Below is a small trained network, with its code and all its weights. Each question gives an input and a class and asks what happens when units are switched off, that is, made to give their printed mean instead of their output.

import numpy as np


def w(rows, s, z=0):
    codes = np.array(rows[::2]) - 128.0
    scale = np.full(codes.shape[1], s)
    scale[-1] = z or s
    return codes * scale


def f(y):
    return y / 2 * (1 + np.tanh(0.7978845608 * (y + 0.044715 * y**3)))


def log_softmax(a):
    a = a - a.max(-1, keepdims=True)
    return a - np.log(np.exp(a).sum(-1, keepdims=True))


def net(x, mask):
    res = np.array(x, float).reshape(1, 4) / 4 @ E
    y = f(res @ A[0][:, :-1].T + A[0][:, -1])
    res = res + np.where(mask, y, B[0][:, -1]) @ B[0][:, :-1]
    return log_softmax(res[-1] @ U[:, :-1].T + U[:, -1])


A, B = {}, {}
E = w([
[142,149,120,120,130,111,150,129,121],'x0',
[87,127,23,170,208,135,178,160,133],'x1',
[132,97,106,184,2,114,169,102,134],'x2',
[82,133,156,168,173,105,169,81,36],'x3',
],0.019)
A[0] = w([
[82,100,17,176,173,147,150,180,152,164],'neuron 1',
[100,122,128,228,68,93,146,86,19,63],'neuron 2',
[146,87,102,122,25,152,203,212,192,137],'neuron 3',
[167,63,81,121,103,103,137,154,175,146],'neuron 4',
[185,173,128,30,145,106,38,226,167,253],'neuron 5',
[144,150,166,141,183,79,101,115,111,130],'neuron 6',
[131,114,82,154,78,150,124,62,182,120],'neuron 7',
[170,150,215,124,103,112,117,36,117,230],'neuron 8',
[111,106,155,127,74,96,114,47,149,139],'neuron 9',
[51,132,57,192,147,105,165,101,127,91],'neuron 10',
[98,163,112,46,170,126,113,160,175,167],'neuron 11',
[57,151,217,128,198,132,135,127,5,167],'neuron 12',
],0.011,0.0071)
B[0] = w([
[122,254,12,181,207,191,225,180,83,224],'neuron 1',
[27,68,223,187,75,172,227,207,6,223],'neuron 2',
[244,157,130,172,135,48,160,160,179,205],'neuron 3',
[154,204,176,179,174,80,144,128,189,171],'neuron 4',
[49,230,152,48,58,183,109,126,199,239],'neuron 5',
[106,77,100,67,153,111,140,43,167,171],'neuron 6',
[197,178,125,138,153,55,163,149,116,173],'neuron 7',
[139,109,237,72,127,93,129,119,113,227],'neuron 8',
[159,94,162,96,132,71,119,207,122,187],'neuron 9',
[65,136,30,233,96,158,130,62,88,202],'neuron 10',
[35,208,110,113,137,182,98,135,133,192],'neuron 11',
[170,64,107,50,212,117,63,9,81,250],'neuron 12',
],0.0085,0.024)
U = w([
[114,156,172,65,39,173,45,108,203,253],'0',
[167,71,195,49,216,101,98,52,133,202],'1',
[75,187,71,96,197,179,142,223,176,168],'2',
[116,100,2,126,229,135,92,55,104,35],'3',
[206,123,184,115,99,11,131,208,189,134],'4',
[108,36,215,118,102,94,183,188,68,14],'5',
[219,150,74,211,168,107,209,162,200,124],'6',
[49,98,91,221,80,131,186,142,80,72],'7',
],0.0098,0.004)

Each question gives the input, the list of numbers given to net, and the class t.
The units are the neurons (one row each of A and B). Each row of codes is followed by its name. A weight is (code - 128) times the scale printed after its matrix; where a second scale follows, it is the last column's (A, B and U).
mask holds one flag per neuron, in row order. A switched-off neuron (its flag False) gives its mean, the last column of its row in B, instead of its output. The means were averaged over made-up inputs and are rounded, as every weight is.
A unit's drop is (log p(t) with every unit on - log p(t) with that unit switched off) / (log p(t) with every unit on - log p(t) with every unit switched off).
The circuit of an input: a set's keep is (log p(t) with only the set's units on - log p(t) with every unit switched off) / (log p(t) with every unit on - log p(t) with every unit switched off). Starting from all 12 units, units are removed one at a time, each time the one whose removal leaves the highest keep (on an exact tie, the one counted first), for as long as the keep stays at least 0.8.
units of the circuit, in order: the units of the circuit, biggest drop first
top k neurons: the k neurons with the biggest drops, biggest first
drop when u is switched off: that unit's drop, to one decimal
input [-5,2,1,-2], class 6: top neuron -> neuron 5
input [-4,-8,1,-1], class 4: top 2 neurons -> neuron 9; neuron 12
input [-5,-6,1,2], class 5: top 2 neurons -> neuron 12; neuron 9
input [5,0,-3,-8], class 0: top 2 neurons -> neuron 5; neuron 1
input [0,0,-8,-7], class 0: top 2 neurons -> neuron 5; neuron 1
input [1,-1,-7,-5], class 0: top 2 neurons -> neuron 1; neuron 5
input [-3,0,-8,4], class 1: top 2 neurons -> neuron 1; neuron 10
input [1,-4,0,8], class 1: top 2 neurons -> neuron 12; neuron 6
input [6,7,-1,1], class 3: top 2 neurons -> neuron 10; neuron 5
input [-1,3,0,6], class 3: drop when neuron 3 is switched off -> 0.0
input [2,2,8,-1], class 6: drop when neuron 3 is switched off -> 0.5
input [1,0,0,0], class 0: drop when neuron 2 is switched off -> 1.0
input [-3,1,5,-3], class 6: drop when neuron 8 is switched off -> 0.2
input [-2,-5,-4,-1], class 0: units of the circuit, in order -> neuron 5
